Each row is followed by its class number.
[-14  12 -22   3  13  -2  19 -15   3   7 -16  -8 -19 -10   5  13   4  -1
  -6  15  -6  -3 -14   0   3 -31  10  20  -8   6 -24   2 -18   9 -35   2
 -17 -17  26] : 3
[  7  24 -40  27  50  -5  38  24 -13  34   6   2 -31   4  25  -9 -10  66
  15   1  34  -9 -28   7 -36 -38   2  -9  -3 -34 -59  42  13  -2 -22  -4
  -1 -22  41] : 9
[-18  32  -9 -12  29 -36   8  10  21 -38  -6  -4 -10  20  11  -3   7  24
  19  -2  -5 -12 -17  38 -23 -19  -2  29 -34   3 -40  10  16  16  -5   8
  21   6  10] : 9
[ 10 -11  -5   2  15 -10   6  13 -34 -36   5  34   6   4  25  -3  -7  44
  16  26  16 -17 -19  10 -30  -3  -9 -17 -34 -39 -24   8   9  -8 -16 -19
  -4  -6 -10] : 8
[ 10 -15 -30  19  20  -4  -1   9 -29 -23  12  13  15   6  36  10 -11  28
 -16  17  26  -5 -18  32 -34 -10 -28 -16 -34 -36 -17  19  14 -24 -18 -24
   2   8   3] : 8
[ -9 -45   0 -16  45 -17  59  38 -29 -32 -31  -4 -36 -24  -5  68 -40 -88
 -31  19  68  -2  -9  -3  13 -60 -10  60 -39 -23  -2   3 -24  10  -7  -9
 -58 -25 -46] : 1
[-15 -17 -38   2  10  -3  27   9 -15  14 -13  -7  -2  -2  17  18  -8   7
   7  14  16   3 -21   2  10 -30  12  18  -2 -18 -32  14 -13  -6 -38  10
 -16 -38  23] : 7
[-23 -46  -1  29  31 -20 -14  -4 -37   3   7   8  32  22  15   1  19 -31
 -21  24  11   0 -37  62 -23 -18 -25 -29 -38 -30   7 -17 -24  -4 -59 -20
 -17  10   4] : 4
[-18  -1 -41  -4   4  -2  32  10  12  12  -3 -24 -25 -12  15  26 -29  30
   7 -10  -2   0 -20   3   4 -27  22  27  10  12 -43  19   0 -16 -12  13
 -43 -34  25] : 0
[ 19 -32  26 -44 -16 -14 -29  23  -9 -41   1  17  -2  18  32 -18  -5  -6
 -19   6 -12 -11   2  48 -15   6 -18  -7  -8 -13  54 -12  11   4  -5  -9
 -11  34 -40] : 5
[ 21  -5 -33  44  26  -3  20 -13   3  11  -9  59 -24   2  18  -3 -31  22
  35  47  19  32   4  23 -36  -4 -12 -29  -1 -48 -32  10   1 -26 -48 -50
 -25 -17   8] : 2
[ 41 -29 -32  -5 -13 -41 -33  23  17 -37  24  35   4  10  41   4 -38  49
 -21  25  29  -6 -17  45 -28 -23 -20  11 -64  -5 -29  39  26 -13  45  -5
  29 -16  30] : 0
[  6 -29 -33  -1  11 -12  -3  12 -19 -31  12  21   7  -2  35   6 -41  35
 -10  15  38  -6 -21  13 -33 -11 -26  -2 -38 -22 -22  15  -3 -21  -9  -6
  -8 -12  -8] : 10
[-21 -20 -37  -1  15   8  17   5  10  10  -8  -4 -16  -2  18   8 -34   7
  -9  11  12   3 -28  19  -7 -26   4  23  11  -3 -15   3 -17   1 -27   7
 -18 -25  16] : 9
[-24 -19 -27 -12   1  17  27  13 -27  12 -11 -30  -4  -3  10  22   3   1
  14  11  -8 -10 -17   4  15 -15   7   2  28 -11 -31   3 -18   3 -36  28
 -35 -12  14] : 7
[  7 -15 -35   7  22  -9   5  11 -33 -25  15  12  10   6  33  14 -27  39
   7  27  26  -5  -9  28 -56 -16 -29  -8 -40 -16 -29  17   2 -22 -16 -11
  -6   4  12] : 6
[ 14  -5 -18  30  -7 -18 -10 -11 -10 -41  13  35  12  13  31   8 -35  30
 -11  18  35   6  -7  24 -52 -11  -2  -3 -46 -27 -54  25  13 -17  -2 -32
  22 -12   8] : 5
[ 25 -25  -8  13 -14 -16  -7  22 -33 -47  26  11  16  -1  40  26 -13  16
 -10   1  14 -28 -14  35 -27  -7  -7   6 -37  -5 -50  19   5  -2  19  -2
 -26   8  -2] : 4
[ 17 -23 -39   7  11 -16  13  33 -19 -21  12  23 -14   3  41   9 -42  62
  11  12  30  -9 -26  21 -27 -19 -13 -13 -15 -26 -51  22  14 -22  -9  -6
 -19  -5  -1] : 10
[ -8 -66 -49  33  28  -6  47   8 -23  35   5   3 -12 -25  14  18   8 -32
 -51 -11  44  20 -26  39  -1 -15  -7   3  26 -37 -14  28  -1 -29 -54 -29
 -56   2 -10] : 7
[-11   0 -28   1   9  -9  24   1   6  18 -18  -4 -12   8  20   9 -17   7
   5  10   6   8 -26  11   0 -30  19  15  -5 -12 -20   9 -13  -5 -31  -2
 -18 -33  26] : 10
[ -3   1 -36   2  -9  -2   6   7   6   6  -6 -10 -37   1  31  21 -38  12
 -22  12  11  13  -1  39   0 -20  -1  12  26 -18 -37  11  -2 -23 -17  -7
 -32 -13  26] : 5
[-14  -6 -36   8   7  -4  34   1  -7   7 -13 -11  -9  -3  20  26 -16  -2
   6  16  15   8 -11  18 -15 -31  13  17 -14  -4 -27  17 -10 -10 -30  -4
 -28 -21  16] : 5
[ -8 -18 -21 -13  17  31 -15  -5  17 -27  44  20 -12  -4  19  -2  -4  -9
 -15  -3   5  12 -22  39 -88 -22 -21 -12  -2  22 -47   5   3 -28   3  -1
   5  41  19] : 7
[  8  15 -16 -17  16   3  -9  28 -13 -21   8   6 -14  11  35  -2 -32  36
  10  21   6  -7 -24   7 -49 -14 -24  -9 -26 -17 -25  19   0 -21   6  16
  13  10   6] : 8
[  0 -20 -22 -21  29 -24  21  20   9 -30   5  16  -3  -8  26   2 -29  31
  -9  -5  38 -17 -22  18 -13 -30   0  20 -42 -11 -18  26  13  -8  -6  -6
 -13 -13 -28] : 10
[ 10 -28 -23  -5  -5  11  10  11 -20 -33  17   4  10   6  40  19 -17  20
  -6   3  26 -10 -23  24 -42  -6   0   1 -16  -6 -50  17   5 -10  -3  -4
  -9  -1   3] : 5
[ -23   50  -38    3   -9    7   11   14   16    7   24   -9   -2   -9
   -8    9   -5   44   52  -16  -19   15    3    1   -1    5   21    8
   53   41 -114   31   22  -29   49   53   -6  -15   70] : 2
[-23 -18 -23 -20  16  18  37  -2  -1  -1   3 -10 -16   6  25   7  -5  -1
 -15   8  22  -6 -28  37  -7 -21  16   9   3 -16 -34   5 -10   3 -24   1
  -5 -12  30] : 9
[ 25 -18 -25  -4  28  30  12  24 -17 -20  16  33 -29  -2  37  10 -37  16
 -47  11  55   0 -14  32 -47 -29 -28 -14 -19 -55 -50  29  11  -9 -21 -30
   7  13 -20] : 7
[ -8 -21 -31   0  17   1  10   3  -2  27 -15  -4 -17   8  19  10 -12  18
  -3  24  -8   7 -17  29  -1 -20  -9   1   6  -6  12  -6 -11  -7 -39 -14
 -27  -9  22] : 6
[ 10 -14 -28   4  17   2   4  17 -20 -30  14  11   1  -1  40  14 -45  30
 -14  14  36  -4  -8  10 -55 -22 -26  -5 -29 -27 -13  27  -1 -24 -11 -17
 -12  -2 -15] : 5
[  5   1 -42  30  21  -5  12  28 -42 -13  18  11   4  -7  35  12 -34  47
  28   3  41  -1 -28   4 -43  -7 -21  -4 -30 -19 -77  31  10 -32  -5  -3
 -17  -9   4] : 4
[-19  -1 -19  20  38  27   6  18  12  56 -21   3 -45  18  22 -42  -9  13
  -9  13  -4  33 -21   7  21 -30  -2 -12  29 -45  27  -5  14   2 -62 -22
  17 -22  24] : 5
[ 17 -19 -24  16   5 -15  11   9 -40 -30  10  15  18   8  40  18   1  14
   9  25  20  -7 -14  25 -38  -8 -14 -13 -43 -19 -31  26   1 -16 -21 -16
   2  12  15] : 3
[  2 -28 -44   0   8  -1  15   3 -13  14   0 -19  -5   3  37  31 -27  -5
 -23  11  23   7 -10  20  -9 -34  -4  22   5 -12 -15   3 -11 -19 -30   3
 -27 -14  16] : 4
[-16 -44 -43  11  14 -20  36  11 -12  21   0 -16  -6  -6  23  27 -19  -1
  -6  -6  26   1 -19  30 -10 -28   6  16  -9   5 -20  19  -8  -7 -27   8
 -43 -16  16] : 10
[ 11 -18 -39  17  19 -11   3  13 -12 -18  17  23  -7  -1  33  -6 -28  58
  -7  28  25 -16 -24  16 -29 -23  -7   1 -44 -22 -23  22  12 -14   3 -20
  17 -11   2] : 9
[ 21 -21  -4  -3 -13   4  -7  10 -30 -25  20  18  -4  13  35  25 -42  -4
 -19   8  29   2  -7  42 -73   4 -17 -17 -43 -10 -44  27  -2 -17  28 -18
  -9  21  -2] : 10
[ 30   5 -53  25  66  23  46  14 -35  26   2  -2   1  -2  27   5 -38   2
 -11 -15  96  12 -26 -21 -35 -21 -31 -12   7 -46 -46  31   0 -12 -35   7
   7 -11   4] : 2
[-17  -3 -25   0  25   5  18   3  -1  10 -19   2 -23  -1  20   2 -21  13
 -11  13   7   6 -19   4  -2 -36   4  18  15 -21  -8   5 -11   3 -58  -7
 -20 -27  20] : 3
[-17  22 -40 -19  12  18  16   6  25   9  -5 -14 -19   0   7  11 -49  32
  10  -1 -10   7 -25  -1 -28  -5   9   8  16  18 -34  17  -3 -14  -4  28
  -3  -7   8] : 0
[  7 -22 -27   8  22   0   0   7 -43 -31   9  21   3  -5  23  16 -29  30
  -5  30  21 -13 -19   9 -42  -8 -22 -12 -38 -10 -35  14   0 -12  -5  -7
  -8   3   2] : 3
[-30  30 -22 -19  16  18  -4  19 -10  14 -12 -36 -18  19  15  -3   0  34
  50   8 -42  -4  -2 -11  35   0 -11 -10  28  -1 -55 -10  17   2  -7  54
  13   9  29] : 8
[ 13  -9 -33  16  23  -1  17  19 -36 -27  16  11  13   0  30  17 -21  32
   2   8  41 -12 -19  12 -56 -12 -16   4 -36 -22 -39  33   8 -17  -1 -15
  -1  -1  -2] : 9
[  2  -9 -35  10  20   1   0  -2 -34 -31  14  18  10   1  28  13 -21  32
   3  30  10  -7 -14  23 -47  -5 -22 -22 -31  -8 -34   5  -3 -17 -13 -15
   1  14   9] : 3
[-15  -7 -27  18   5   1  17  -1   5  15  -6  -6 -13  -6  14  17 -28   8
 -10   4   4   5 -20  13  -2 -26  16  23   2  -1 -22  21  -9 -15 -12  -4
 -32 -36  27] : 2
[-50 -51 -49  22  31  40  62  27 -23  29  17 -28  -4   0  37  33 -39 -46
   0   7  43  26 -26  42 -18 -30  47  27   4  -1 -46  22 -11 -38 -49   9
 -14 -27  45] : 6
[ -6  -3   1 -11  24  10  12  -5 -50 -60  -1  17  29  10  25  16  -1   7
  28  14  14 -17 -10 -12 -54  -7 -21 -11 -46 -27 -32   4   0  -3 -39  -3
   1  12 -20] : 1
[ -2 -11 -37   6   2 -12  24  -2   1  13 -15  -4  -9  -5  24  11 -31   9
 -13   7  20   6 -27  11   7 -39  17  31  -6 -13 -18  17 -12 -16 -28  -5
 -35 -46  13] : 2
[ 15 -15 -19   4   3  -5  -3  12 -39 -29  16  16  10   2  32  15  -9  27
   3  10  17 -11 -13  21 -36  -5 -25  -9 -21 -20 -51  13   8 -13  -4  -4
 -18  13   0] : 4
[  4  -8 -39  37   2   1   8   9 -42 -17  23  17  21  11  31  13 -16  41
  20  30   9  -6 -28  23 -62  -7  -8 -26 -33 -13 -48  19  -8 -20  -3 -14
  10   7  23] : 9
[ 14  -7 -27  13  14  -8   9  12 -34 -28  16  17  17   8  32  14 -14  35
  14  22  14  -6 -22  21 -50 -12 -13 -11 -44 -12 -46  25   4 -24  -3 -11
  -7   3  18] : 6
[-12 -21 -35   4   5   2  32   8   3  13 -11 -16 -16   0  25  18 -25   4
 -11   7  12   3 -30  22  -1 -35  20  17  12 -11 -15  12  -1 -11 -33   0
 -24 -25  17] : 1
[  1 -25 -33  -9   7  19   0   6 -21 -29  19   0   5   6  30  36 -24   9
   3  16  12  -6 -11  31 -61  -3 -18  -6 -26   9 -41  11  -4 -16  10  -4
   3  22   6] : 7
[ 10  -2 -47  46  41   0  -8  47 -50 -14  22  12   8  -5  37   6 -35  58
 -14  -5  50 -10 -15  -3 -18 -15 -49 -15 -25 -45 -58  43  34 -21 -14   0
  18   3  -7] : 1
[ 30 -23 -44  44   8 -18 -21  24 -59  -2   8  17  12  15  49   5 -14  66
  30  34   6 -12   0  18 -23  12 -43 -36 -21 -39 -31  12  22  -9 -17 -17
   3   7   9] : 1
[  9 -22 -45  32  21  -4 -21  12 -14 -15  33   7   0   6  40  15 -45  45
 -32  16  22 -10 -12  41 -66 -13 -22  -8 -30 -10 -36  17   4 -17  -1  -7
   2  -3  22] : 10
[  1  -7 -17   3   7  -5  -7   6 -31 -39  14  11  20  11  27  14 -27  34
  14  14  19 -11 -13  22 -46  -3 -26 -15 -33 -12 -34  17   1 -18   2  -2
   0   4   7] : 2
[-12 -61 -14  16  33  52  19   1  52 -26  56  38 -38 -51  19  -8 -50  -5
 -95 -11  27   4 -41   4 -60 -80  19  33  -7   8  -9   2 -22 -25 -30 -28
 -67 -46 -11] : 6
[  3 -11 -50  20  14   6  28  10   3  26 -11 -10 -26  -9  24  17 -40  17
 -14   6  16  11 -22  -8   5 -36  10  28  24 -14 -36  30   0 -25 -32  10
 -31 -29  28] : 6
[ 29 -11 -23 -10  14 -38  -5  -9 -30 -30   3  33  18  25  40  -2  -2  26
  13  43  19  -2 -14  23 -48 -21 -25 -26 -54 -24 -18  13   0 -16 -23  -3
  27  17  26] : 3
[ 10  -3 -26   5  20  -9   3  18 -26 -30  12  12   6   1  34  10 -19  44
   5  15  30 -14 -10  16 -31 -12 -27  -8 -39 -27 -29  19  13 -12   0  -9
   4  -2   4] : 8
[ 15   1 -32  21  17 -39 -13   9 -23 -31  11  19  21   7  33  11 -25  46
   6  17  34 -11  -4  27 -41 -11 -35  -6 -42 -25 -30  20   7  -9   2 -20
   3 -13  11] : 1
[  7 -15 -21   5  25  -9  11  18 -40 -25  10   9   7   4  28  15  -9  31
   0  13  23 -16 -16  30 -30  -9 -19  -6 -32 -26 -34  22  12 -16  -8 -14
 -17   2  -8] : 2
[ 20  -9  -6  36  10 -39 -15  22 -27   3   7  22  12  16  17   7 -26  14
   2  12  38   5 -33   4 -59 -50  -8   8 -48 -13  -2  23  -5 -17   3 -28
   9  -9   6] : 4
[-22  -3 -37   6  21  21  24   6  -4  20 -16  -6 -14  -3  16  19 -37  18
   9   4  28  13 -24   9 -27 -40  -5   9   6  -8 -25  20   2 -12 -36 -10
 -25 -32  27] : 1
[  2  -6  -5 -17  12 -13 -26  27  -4 -35   2  43 -19  16  23 -15 -25  64
   4  15  -5 -11 -21  34 -30 -20  -6   3 -10 -29 -53  14  27   9  -4  -9
   7 -10   2] : 7
[ 25   6 -29  16   4 -10  -3  12 -27 -31   4  25  14  10  35   9 -35  47
  12  25  27  -9 -11   2 -39 -10 -21  -1 -37 -33 -39  32   5 -11   6 -14
  14 -11   8] : 9
[-10 -38 -40  14  29  17  35  31  -6  16   1 -15 -18 -16  10  27 -25 -12
  -9   2  35  11 -10  10   0 -32  -6  16  23 -15 -18  19   0 -11 -21   4
 -35 -24  11] : 7
[ -7  14 -32  28   1 -12  11  -2 -24 -10  -7  15  14   6  31   5 -48  25
   9  26  18   9 -19   7 -26 -36  -2 -13 -29 -38 -21  11 -20 -23 -40 -21
  -9 -33   7] : 1
[ -9 -15   4 -15  -9 -10   1   9 -61 -67   6  25  57  24  26  21   6  -8
  33  43   2   4   9  41 -42  -3 -20 -27 -87 -24  26 -18 -18 -19 -19 -41
   9   5 -20] : 7
[ -6 -17 -30   9   8   1  29  12  -5  27  -9  -8 -21  -4  23  10 -26  10
  -7   8  30   7 -31   9 -12 -27  16   9   2 -15 -18  27  -9 -19 -28  -4
 -27 -30  16] : 5
[-14 -13 -23 -11   6   8  26   9   8   7 -15   1 -21   7  27   3 -25  16
  -2  13  13   8 -27   5   1 -41  21  12  13 -22 -13   6  -7  -9 -48  -2
 -15 -30  14] : 5
[ -9 -11 -40   6  -1   3  26 -15  10  25 -10  -7  -8  -9  21   8 -22   5
 -19   6  11  14 -24  17  16 -33  17  15  12  -8   0  -3 -13 -19 -35 -16
 -33 -32  16] : 4
[-15  -8 -22   4   1   6  18  -4  -5   8 -12 -16  -6  -1  13  19  -8  -3
  -7  12  12   2  -7   6   4 -18   6  11   6  -8  -8   2 -17   1 -31   0
 -20 -25  20] : 5
[ -1  -1 -29  15  -1 -12  16  11  10  24  -7  -1 -19   4  21   4 -27  25
  -3  12   9  12 -27  20   1 -30  17   7  11 -18 -19  19   4 -22  -7 -10
 -16 -32  31] : 8
[ -4 -41 -58  15  16  -7  21   9 -15  18   0 -23  -7 -18  20  36 -30  12
 -29   6  31  -7 -22  13   0 -18  -6  24   5  -8 -20  26  -7 -11 -20  11
 -41 -30  26] : 0
[ -3   2 -15   6  -5 -11   8  -2   9   5  -8   5  -6   3  19   9 -23   6
  -1  12  19  10  -8  13 -11 -28   1   9   0 -17  -3  13 -10  -9 -14 -18
 -10 -32  28] : 1
[ -2 -11 -26  -5  18  13  16  -1 -47 -23  13   1   3 -12  15  21  -1  14
  -6  -2   6 -10  -7   6 -38   8 -16 -11   0   5 -45  13  11 -15  -6   3
 -23  31  -3] : 3
[ -1  -3 -43   1  14  -6  17  16 -18  15 -14 -26 -15  -6  19  21 -18  10
 -13  17  11  -1 -15   3   2 -32  -5  24   2  -3 -16  21  -5  -8 -19  18
 -23 -21  29] : 3
[ 10  57 -39  24 -25   8 -33 -14  33 -27  29  10  -7 -18  31  -9 -63  85
  15  10  -1 -12  14 -21 -14 -20 -35 -29 -27  21 -38  16 -15  -9  31  -1
  37   3  31] : 3
[-31   3 -58   9  27  12  30   2  49  18   1 -15 -24 -18  18   1 -36  20
 -29 -11  30  20 -30  24   6 -49  11  32  -1   3 -29  17   9 -23 -32   3
  -8 -41  23] : 8
